Moves between objects:
at | @ ! * $ & § %
j366 | j549 j211 j456 j458 j281 j878 j845
j931 | j380 j737 j159 j648 j44 j715 j663
j89 | j98 j268 j8 j71 j566 j800 j968
j663 | j58 j843 j579 j694 j295 j615 j931
j209 | j938 j726 j400 j613 j922 j368 j189
j753 | j636 j497 j192 j505 j267 j860 j761
j777 | j857 j615 j557 j887 j367 j843 j250
j554 | j556 j987 j288 j859 j664 j871 j464
j295 | j15 j882 j493 j865 j663 j90 j44
j843 | j896 j663 j505 j192 j882 j777 j737
j368 | j823 j845 j924 j720 j340 j209 j211
j134 | j602 j464 j110 j712 j998 j724 j987
j619 | j694 j989 j871 j58 j593 j288 j755
j250 | j680 j715 j572 j566 j71 j737 j777
j896 | j843 j58 j340 j989 j924 j857 j319
j694 | j619 j192 j497 j663 j865 j701 j648
j90 | j683 j367 j401 j167 j615 j295 j718
j726 | j401 j209 j683 j664 j859 j845 j878
j363 | j416 j281 j319 j724 j211 j712 j340
j163 | j321 j761 j648 j159 j65 j332 j497
j878 | j408 j189 j423 j31 j62 j366 j726
j664 | j766 j613 j741 j726 j554 j128 j31
j367 | j400 j90 j938 j968 j777 j882 j71
j192 | j989 j694 j753 j843 j365 j887 j334
j859 | j971 j922 j455 j554 j726 j213 j62
j741 | j167 j351 j664 j683 j288 j593 j774
j724 | j761 j321 j862 j363 j525 j134 j636
j720 | j267 j128 j462 j368 j636 j613 j525
j820 | j189 j408 j71 j8 j572 j245 j938
j408 | j878 j820 j718 j320 j360 j549 j401
j566 | j110 j677 j602 j250 j89 j334 j887
j62 | j360 j712 j722 j464 j878 j281 j859
j341 | j800 j440 j525 j393 j862 j98 j462
j938 | j209 j401 j367 j851 j557 j823 j820
j755 | j648 j862 j321 j380 j440 j763 j619
j722 | j715 j680 j62 j763 j423 j380 j455
j380 | j931 j319 j281 j755 j456 j722 j58
j800 | j341 j305 j424 j639 j334 j89 j365
j718 | j423 j71 j408 j268 j715 j44 j90
j715 | j722 j250 j360 j677 j718 j931 j615
j319 | j737 j380 j363 j862 j393 j680 j896
j44 | j456 j639 j549 j305 j931 j718 j295
j761 | j724 j163 j334 j416 j424 j602 j753
j998 | j8 j31 j98 j189 j134 j525 j613
j680 | j250 j722 j712 j110 j852 j319 j857
j320 | j31 j8 j268 j408 j332 j65 j766
j639 | j393 j44 j245 j800 j737 j71 j882
j51 | j128 j267 j865 j493 j497 j766 j65
j365 | j462 j865 j267 j882 j192 j968 j800
j989 | j192 j619 j636 j896 j462 j481 j862
j579 | j213 j505 j663 j497 j493 j971 j159
j602 | j134 j332 j566 j572 j8 j761 j860
j416 | j363 j159 j737 j761 j245 j572 j505
j321 | j163 j724 j755 j281 j458 j464 j871
j455 | j615 j857 j859 j288 j683 j58 j722
j211 | j245 j366 j393 j525 j363 j189 j368
j213 | j579 j340 j58 j871 j845 j859 j281
j882 | j924 j295 j823 j365 j843 j367 j639
j31 | j320 j998 j774 j878 j464 j458 j664
j971 | j859 j557 j615 j556 j401 j579 j360
j845 | j493 j368 j15 j128 j213 j726 j366
j393 | j639 j456 j211 j341 j319 j852 j924
j924 | j882 j15 j368 j462 j896 j400 j393
j351 | j968 j741 j613 j400 j481 j462 j98
j615 | j455 j777 j971 j701 j90 j663 j715
j456 | j44 j393 j366 j440 j380 j423 j15
j110 | j566 j763 j134 j680 j98 j862 j481
j423 | j718 j852 j878 j774 j722 j456 j683
j860 | j987 j556 j887 j557 j851 j753 j602
j464 | j332 j134 j763 j62 j31 j321 j554
j305 | j440 j800 j65 j44 j648 j268 j865
j648 | j755 j334 j163 j931 j305 j677 j694
j245 | j211 j549 j639 j424 j416 j820 j823
j8 | j998 j320 j89 j820 j602 j424 j851
j987 | j860 j554 j481 j922 j613 j636 j134
j712 | j572 j62 j680 j134 j189 j363 j922
j462 | j365 j593 j720 j924 j989 j351 j341
j613 | j851 j664 j351 j209 j987 j720 j998
j505 | j340 j579 j843 j753 j823 j557 j416
j525 | j424 j458 j341 j211 j724 j998 j720
j340 | j505 j213 j896 j636 j368 j922 j363
j766 | j664 j851 j167 j401 j556 j51 j320
j865 | j593 j365 j51 j295 j694 j167 j305
j128 | j51 j720 j593 j845 j871 j664 j458
j701 | j288 j887 j556 j615 j167 j694 j677
j887 | j481 j701 j860 j777 j968 j192 j566
j458 | j65 j525 j440 j366 j321 j31 j128
j556 | j554 j860 j701 j971 j766 j497 j332
j677 | j763 j566 j332 j715 j268 j648 j701
j58 | j663 j896 j213 j619 j15 j455 j380
j189 | j820 j878 j852 j998 j712 j211 j209
j401 | j726 j938 j90 j766 j971 j493 j408
j400 | j367 j683 j209 j351 j857 j924 j852
j332 | j464 j602 j677 j360 j320 j163 j556
j334 | j862 j648 j761 j737 j800 j566 j192
j763 | j677 j110 j464 j722 j774 j755 j288
j65 | j458 j424 j305 j549 j163 j320 j51
j774 | j268 j98 j31 j423 j763 j440 j741
j636 | j753 j871 j989 j340 j720 j987 j724
j968 | j351 j167 j851 j367 j887 j365 j89
j851 | j613 j766 j968 j938 j860 j267 j8
j360 | j62 j572 j715 j332 j408 j159 j971
j440 | j305 j341 j458 j456 j755 j774 j593
j572 | j712 j360 j250 j602 j820 j416 j557
j98 | j89 j774 j998 j852 j110 j341 j351
j268 | j774 j89 j320 j718 j677 j305 j167
j549 | j366 j245 j44 j65 j159 j408 j493
j922 | j557 j859 j857 j987 j209 j340 j712
j424 | j525 j65 j800 j245 j761 j8 j267
j281 | j159 j363 j380 j321 j366 j62 j213
j481 | j887 j288 j987 j857 j351 j989 j110
j15 | j295 j924 j845 j593 j58 j683 j456
j159 | j281 j416 j931 j163 j549 j360 j579
j737 | j319 j931 j416 j334 j639 j250 j843
j167 | j741 j968 j766 j90 j701 j865 j268
j823 | j368 j493 j882 j267 j505 j938 j245
j683 | j90 j400 j726 j741 j455 j15 j423
j593 | j865 j462 j128 j15 j619 j741 j440
j267 | j720 j51 j365 j823 j753 j851 j424
j857 | j777 j455 j922 j481 j400 j896 j680
j852 | j71 j423 j189 j98 j680 j393 j400
j497 | j871 j753 j694 j579 j51 j556 j163
j71 | j852 j718 j820 j89 j250 j639 j367
j862 | j334 j755 j724 j319 j341 j110 j989
j557 | j922 j971 j777 j860 j938 j505 j572
j493 | j845 j823 j295 j51 j579 j401 j549
j871 | j497 j636 j619 j213 j128 j554 j321
j288 | j701 j481 j554 j455 j741 j619 j763

The rows follow the links: the fewer symbols apart two objects are, the more alike their rows tend to be.

Each row is also shifted at random along 6 hidden directions that mean nothing.

Some objects, each with a row of numbers:
j862
-78,46,-31,-2,53,3,3,16,7,43,-19,37,-46,54,11,4,46,68,20,-8,68,-68,27,8,-41,-66,21,7,-30,23,-30,15,26,-41,4,79,-17,15,-13,22,-4,-59,-9,61,12,13,-13,16,2,68,16,41
j857
83,36,-10,7,50,51,21,41,-3,-25,-15,-4,-14,-50,6,9,40,18,-43,26,46,-57,21,-6,20,30,30,0,40,16,15,45,63,-1,-32,90,56,35,31,6,41,-1,22,2,14,46,7,-31,-45,-20,9,-20
j464
53,15,18,6,-25,-7,36,-11,17,44,-51,-2,16,8,-37,5,25,26,-8,-3,-25,-19,-34,-9,-8,17,0,-4,-53,-17,-15,26,-15,1,2,-45,-5,-36,-5,-38,-24,-4,-62,6,-5,5,23,38,-13,-34,10,21
j368
92,3,-39,-11,-16,44,22,-48,-27,-30,-10,27,7,-47,27,8,42,-37,3,8,-25,-6,8,-38,-2,28,1,-31,-33,59,42,30,-28,-33,11,-2,8,-3,17,-30,40,-34,-51,3,60,12,39,-38,45,12,23,-2
j493
43,9,18,-31,-28,1,-11,-38,-5,-25,-37,4,-28,-36,89,-34,-37,-82,-14,-26,100,-5,-9,41,-69,13,44,-51,38,16,26,106,1,-36,-77,-32,-3,87,84,-72,45,39,42,-35,-9,9,-37,11,69,37,58,17
j89
-133,-14,-42,-38,6,-7,9,-15,-27,3,-20,-12,-29,30,53,23,-38,-23,6,-61,91,-4,68,70,-44,-29,-29,-46,49,24,-4,43,79,-91,-18,-33,-13,70,10,-58,26,30,17,4,-24,-1,-33,27,8,107,65,25
j481
23,-45,-36,-12,-7,-62,-44,-41,9,27,-40,35,-81,37,-16,54,80,75,-46,-12,59,-51,34,43,-45,-53,32,-60,-48,29,-31,21,-19,-48,25,27,-32,-139,-27,28,-20,-21,-17,78,41,-27,-28,22,-84,16,21,-36
j90
22,24,24,25,10,-5,0,22,37,-22,9,14,6,-1,3,-75,-60,-21,10,16,-28,23,1,-45,27,12,34,-6,30,47,4,2,23,25,18,23,21,38,2,17,-9,36,22,-9,29,-14,40,-27,-11,-34,-26,-16
j845
-24,-66,25,24,-38,-26,9,54,-11,-9,-13,-34,29,-50,18,-22,-29,-28,10,-36,18,-14,-23,27,-10,-8,49,26,43,-83,-38,-71,-32,24,-30,-29,-32,-9,36,43,40,31,42,-17,-75,-11,-25,-65,40,28,21,26
j639
11,9,-29,4,6,17,-27,16,-18,-44,34,-30,21,13,-4,2,-41,-22,54,-20,4,36,0,-22,28,-5,-2,72,45,27,15,0,40,9,43,32,10,19,-11,50,-13,-1,41,10,9,-15,15,-17,-6,-18,-10,-19
j987
-22,-57,-16,-51,-10,11,9,3,-21,22,-15,12,17,-10,-5,40,28,53,-20,-38,7,-28,15,25,-8,2,-10,-4,3,-19,-5,-34,-13,-4,22,-28,6,-41,-22,-10,34,12,-29,22,-57,17,16,17,6,0,33,-13
j62
-81,25,44,27,1,28,52,18,0,19,-2,-33,35,-65,-13,-5,47,-26,-48,67,-68,-4,-5,-40,46,82,-41,-31,-46,-63,11,-22,-16,7,-47,-45,-27,19,21,-40,28,-25,-25,-97,7,55,1,-41,-1,15,-24,50
j865
-22,50,8,10,46,23,65,-1,1,11,-18,8,11,48,57,-43,-43,-19,-1,-2,-30,35,7,-39,6,40,-23,6,15,32,6,14,27,27,-1,-27,12,109,-19,-32,34,23,17,-41,-37,-24,17,-5,78,34,-16,9
j267
-28,-66,-28,-23,2,21,12,-36,-23,-5,48,-4,20,11,19,52,-11,-21,8,-32,-33,44,-18,6,10,-3,-43,-18,26,4,12,-42,-38,13,3,-70,-5,-3,-42,-15,32,8,-1,-52,-46,-8,-20,-5,61,9,0,-21
j245
52,-8,-18,-22,-26,7,-41,-40,-15,-51,46,-9,12,-17,-17,20,20,-72,29,0,-14,30,-13,-15,5,1,-32,2,-9,26,51,31,-2,-21,16,-14,-5,3,13,-28,7,-33,5,-19,42,4,-4,-9,29,-14,22,-36
j777
42,-10,-1,-8,-17,-2,-58,12,0,-41,2,10,-1,-11,4,34,-15,3,-13,-16,19,12,9,23,20,8,-4,5,29,27,51,23,29,-2,34,31,35,-14,-10,25,12,33,16,9,-6,13,16,8,-43,-54,37,-65
j295
61,-50,-1,33,-47,-78,-39,-14,16,-60,-27,-16,-29,-5,43,6,-62,-28,-7,-46,91,39,-8,61,-15,-1,61,19,63,-58,-34,18,30,-10,-31,-22,-22,-40,16,33,12,59,92,-23,-54,-41,-53,11,6,10,32,-61
j424
11,-20,-15,-49,20,1,-33,-45,12,-15,31,-24,-58,48,-17,16,15,-17,23,-1,27,5,19,16,-24,-57,-5,-35,28,35,-14,10,-24,-14,-18,21,-19,-10,30,0,-41,-55,-7,4,38,0,-74,43,11,3,-21,15
j924
69,-28,-32,32,8,17,-6,38,-5,-42,2,-7,-22,-16,-34,19,30,20,15,37,-19,-12,18,-28,20,-9,42,51,4,10,-13,-43,-6,11,12,68,-8,-34,-26,101,1,-24,15,20,48,-7,0,-57,-13,-4,-36,-29
j319
-53,38,-28,38,-8,15,-22,-6,4,13,21,29,-34,-13,16,6,44,13,9,24,9,-25,24,-8,-8,-12,3,10,-61,-2,30,30,19,-56,31,34,-37,-25,9,22,22,-39,-16,28,41,21,18,-30,-15,39,13,12
j683
97,14,3,36,-1,-31,13,-16,25,-17,-55,-4,-66,-11,0,-26,18,-10,-55,46,24,-27,32,-3,-16,11,44,-43,-21,19,-36,13,11,-26,-42,43,-25,-9,33,20,17,1,-20,-9,68,-4,-17,-20,-44,27,-18,-6
j737
-141,48,-8,46,19,5,-25,-59,15,6,38,29,-42,18,21,-12,64,-8,-12,40,-15,32,23,-56,1,-17,-52,-53,-89,37,72,43,3,-57,22,36,-29,11,-3,-8,5,-65,-6,2,97,19,-17,-34,3,58,-16,18
j458
36,-12,5,14,7,-1,45,12,20,16,-2,-38,3,3,-45,-30,10,1,10,19,7,-9,-11,3,-11,-21,35,22,0,-42,-56,-45,-43,11,-35,7,-14,5,-4,22,-36,-24,-12,-5,-15,-17,-40,14,20,12,-44,44
j365
-60,-55,-31,19,18,-6,-2,-56,-9,-8,22,20,-40,74,32,24,8,16,-9,-14,-17,22,12,-1,-5,-3,-22,-26,-14,28,-12,-16,2,-11,32,-29,-17,-37,-62,16,19,-31,-14,6,0,-12,-34,-4,35,41,-8,-41
j800
11,25,-25,-26,18,-16,-37,-33,-4,4,6,20,-29,76,-11,-5,-15,13,61,-36,37,-1,24,8,-45,-65,5,29,27,82,-11,30,14,-22,38,30,8,34,-22,42,-59,-33,2,72,25,-40,4,36,1,16,10,3
j664
92,24,13,-2,14,27,70,4,3,6,-32,-24,-20,11,12,-17,-8,-1,-27,16,4,-53,9,-15,7,34,47,-59,42,20,-42,1,-11,28,-73,20,24,50,26,-31,19,2,-31,-32,32,15,-22,10,30,1,-30,38
j648
-64,27,-2,28,-39,-33,-5,-39,-5,39,-13,45,24,66,31,-27,-28,8,19,-66,-28,46,-40,15,-15,22,-56,39,-61,-11,19,51,-5,-26,91,-105,-19,6,-73,-48,-17,23,-5,38,-53,-35,56,47,26,-9,61,-18
j882
49,-29,-36,38,-27,-30,-27,-105,0,-38,37,29,-20,26,-6,19,12,-10,-2,12,-92,75,-1,-56,35,25,-33,-27,-86,51,55,3,-14,-8,81,-15,-18,-98,-57,15,-9,-53,-24,-3,102,-15,36,-29,-15,-28,-36,-91
j753
25,23,11,-46,113,72,-14,7,-3,-33,55,-30,-41,18,22,47,45,12,-27,66,14,1,-11,-9,14,-13,1,-48,54,22,12,8,-10,66,-118,69,56,50,45,-9,10,-33,19,-46,20,64,-89,4,41,-38,-65,2
j619
-68,-15,27,30,61,15,38,93,17,12,-10,-16,25,15,-2,4,2,54,-12,16,-25,-18,-25,-4,32,-4,26,81,19,-96,-56,-98,-4,80,-13,-1,2,11,-29,80,18,13,61,-27,-99,-7,-14,-29,10,-5,-55,25
j712
61,-22,-1,-25,-69,7,-30,-1,-11,-15,16,7,8,-40,-50,17,49,-8,9,19,-24,-20,-18,-4,19,2,-7,18,-60,1,6,-3,-17,-26,48,9,-2,-77,20,-1,-13,-33,-39,46,32,17,33,-1,-53,-49,30,-10
j525
53,11,-29,-29,25,54,24,30,-34,9,18,-14,40,5,-36,28,8,4,67,0,-41,-17,-8,-40,-1,-7,9,47,35,33,-8,-45,-16,2,13,19,18,35,-10,5,-27,-52,-32,33,14,2,29,7,27,-20,-8,38
j440
41,25,-14,30,57,22,79,4,5,4,-28,-49,-22,27,16,15,15,-25,-24,45,-3,-17,25,-11,24,43,13,-12,21,-46,-45,5,32,-10,-92,4,-14,51,0,-13,14,-23,25,-74,-8,17,-60,9,35,56,-37,22
j566
42,-13,-11,-19,7,9,-21,-2,4,-40,16,-23,-4,39,-47,61,3,26,-3,-3,-4,1,14,19,37,-3,-26,17,32,5,1,15,29,8,18,1,35,-28,-40,5,-30,10,20,5,-12,1,-26,56,-46,-56,0,-71
j859
-9,-55,27,8,-86,-35,-9,15,2,17,-29,25,25,-51,-18,-31,-22,17,-15,-38,13,-25,-45,34,-26,15,9,28,-30,-45,-6,-32,-39,4,42,-35,-17,-72,-8,-14,11,54,-16,34,-53,-27,39,-25,-29,-29,58,-10
j321
82,15,17,-10,-24,11,39,6,-12,33,-27,12,51,-17,2,-4,-5,16,29,-30,21,-31,-43,24,-30,31,11,42,-5,-37,-11,29,-41,14,7,-36,4,19,-11,-49,-15,10,-15,35,-53,-23,24,45,38,-24,47,36
j724
-30,42,-20,-33,35,65,10,9,-24,44,-1,43,10,23,17,-6,36,33,23,-10,35,-55,-12,-5,-48,-33,-2,0,-21,31,19,42,-19,-28,-12,11,-4,35,11,-35,15,-48,-58,65,-3,12,12,26,35,27,27,54
j722
68,94,1,30,-33,-19,38,19,5,7,-53,33,21,-9,3,-46,-16,7,11,-10,18,-26,-7,-12,0,47,6,33,-31,-5,12,60,35,-31,42,14,16,30,19,-28,-9,23,-33,30,17,3,79,19,-22,-29,51,11
j288
63,-49,22,7,11,-4,24,106,-4,5,-27,-21,66,-12,-26,26,-47,40,-25,-1,-18,-10,-25,23,61,30,24,76,51,-72,-51,-70,6,66,-4,-30,20,-14,-53,42,-13,56,42,-14,-115,-4,24,2,-29,-65,-18,-53
j192
-70,23,3,-4,88,19,-50,47,20,3,18,-3,-44,60,10,2,12,58,-8,6,61,-21,28,15,-10,-72,11,17,42,9,-17,-18,14,52,-37,88,17,26,-2,71,15,-16,44,15,-16,7,-57,-7,7,16,-46,4
j852
2,-20,-26,20,11,30,24,55,-31,-30,16,-54,15,-30,-39,26,23,-32,9,62,-43,-4,33,-40,76,18,-8,52,21,-21,-14,-49,54,6,-2,41,-13,7,2,49,19,-14,15,-53,33,30,8,-77,-50,26,-55,-10

From each start, follow one symbol. Which object do you reach?
Answer with the object's name.
35,-21,3,44,-12,-71,-13,-51,29,-21,11,-37,-42,63,-26,14,9,-15,-6,28,-22,52,-1,6,24,-14,-8,-13,-33,-34,-41,-37,-20,3,4,-17,-23,-98,-33,30,-68,-43,42,-27,31,-55,-62,24,-10,-25,-75,-32
* j65
22,-43,-12,-46,-25,43,16,-19,-13,-20,39,-18,65,10,-18,87,-4,-14,-12,12,-66,58,-19,6,60,62,-66,10,17,-26,43,9,25,35,15,-106,19,8,-40,-93,-25,-4,-10,-47,-28,29,3,47,5,-77,17,-58
$ j572
-63,20,-10,-3,14,-6,-52,-27,1,-18,13,38,-44,4,63,0,15,-2,-21,-7,74,5,30,31,-23,-44,7,-36,-10,26,50,90,22,-46,-11,29,-10,15,23,-4,41,-1,35,37,14,25,-23,-11,19,47,24,8
@ j896
92,13,-13,-13,-29,46,-6,-2,-29,-22,34,0,14,-37,-17,49,29,-17,21,30,-25,-10,-25,-29,19,20,-3,29,-33,-22,25,27,-11,2,5,37,4,-24,20,-13,6,-56,-8,8,23,33,16,-12,-7,-41,10,-1
& j211
-141,-24,16,-21,-28,-28,-84,4,-1,8,40,6,-32,-19,-29,-9,-2,-1,6,-5,25,2,11,13,-3,-49,-25,-1,-3,-24,45,-21,-12,-9,12,30,-10,-41,27,24,-22,-6,-5,25,16,-1,-30,-3,-55,1,7,16
& j820
-98,-43,28,35,-18,-60,-51,54,15,14,1,-18,4,-35,-39,-57,17,24,28,-11,14,-26,-14,31,-42,-72,34,46,-32,-104,-41,-80,-62,16,-5,36,-53,-97,18,90,-8,-24,27,41,-47,-24,-39,-33,-30,10,-23,63
$ j321
-77,12,21,59,14,-33,5,13,30,2,-29,8,-52,-3,21,-88,2,22,-22,14,24,-30,21,-22,-44,-33,51,-13,-36,-15,-60,-31,-19,-17,-11,57,-28,-15,30,76,25,-9,25,13,30,-20,-35,-52,2,88,-30,68
! j924
51,7,40,-16,-12,-1,2,8,16,0,28,-26,23,25,-67,11,-27,8,-6,26,-53,25,-36,-2,30,10,-13,0,0,-35,-17,-30,-29,48,6,-29,29,-2,-16,-16,-73,22,7,-34,-13,-14,-36,54,-31,-95,-30,-23
§ j163
71,-7,-26,-22,-15,45,-5,6,-39,-16,12,-15,14,-42,2,4,20,-35,49,-5,29,-28,-3,-8,-6,-13,25,33,23,19,8,18,5,-36,-24,50,-8,25,41,2,15,-28,-16,24,25,26,18,-17,31,23,34,30
% j368
7,-9,-54,3,-9,28,52,-11,-47,36,-9,19,34,28,-10,23,3,13,60,-20,-76,4,3,-45,30,17,-35,42,-24,30,8,-19,20,-20,95,-41,-6,-18,-90,0,-6,-41,-48,37,22,-32,76,0,22,18,6,-17
! j440
56,63,-5,26,15,0,35,37,17,42,-37,7,6,35,8,-20,-5,46,17,-16,29,-24,-23,6,-18,1,32,48,-11,-12,-26,57,9,-6,7,9,6,45,-10,-1,-20,-7,8,18,-43,-15,14,49,12,4,10,20
$ j380
-62,1,-6,-32,31,21,-27,-30,-6,5,38,-5,3,34,-2,29,36,1,13,19,-4,19,-13,-10,-7,-26,-45,-15,-15,-8,21,-2,-27,10,-12,-13,-11,-16,-3,-11,-10,-40,-4,2,-11,10,-45,32,20,-7,-8,22
$ j416
-10,-63,-12,3,-17,-15,11,32,-10,-16,-3,3,16,-35,-16,13,1,-9,-5,-2,-29,-12,41,-9,40,16,18,23,5,-9,-1,-47,11,-10,26,9,-2,-28,-23,47,40,18,4,-8,15,24,38,-53,-21,2,9,-41
! j683
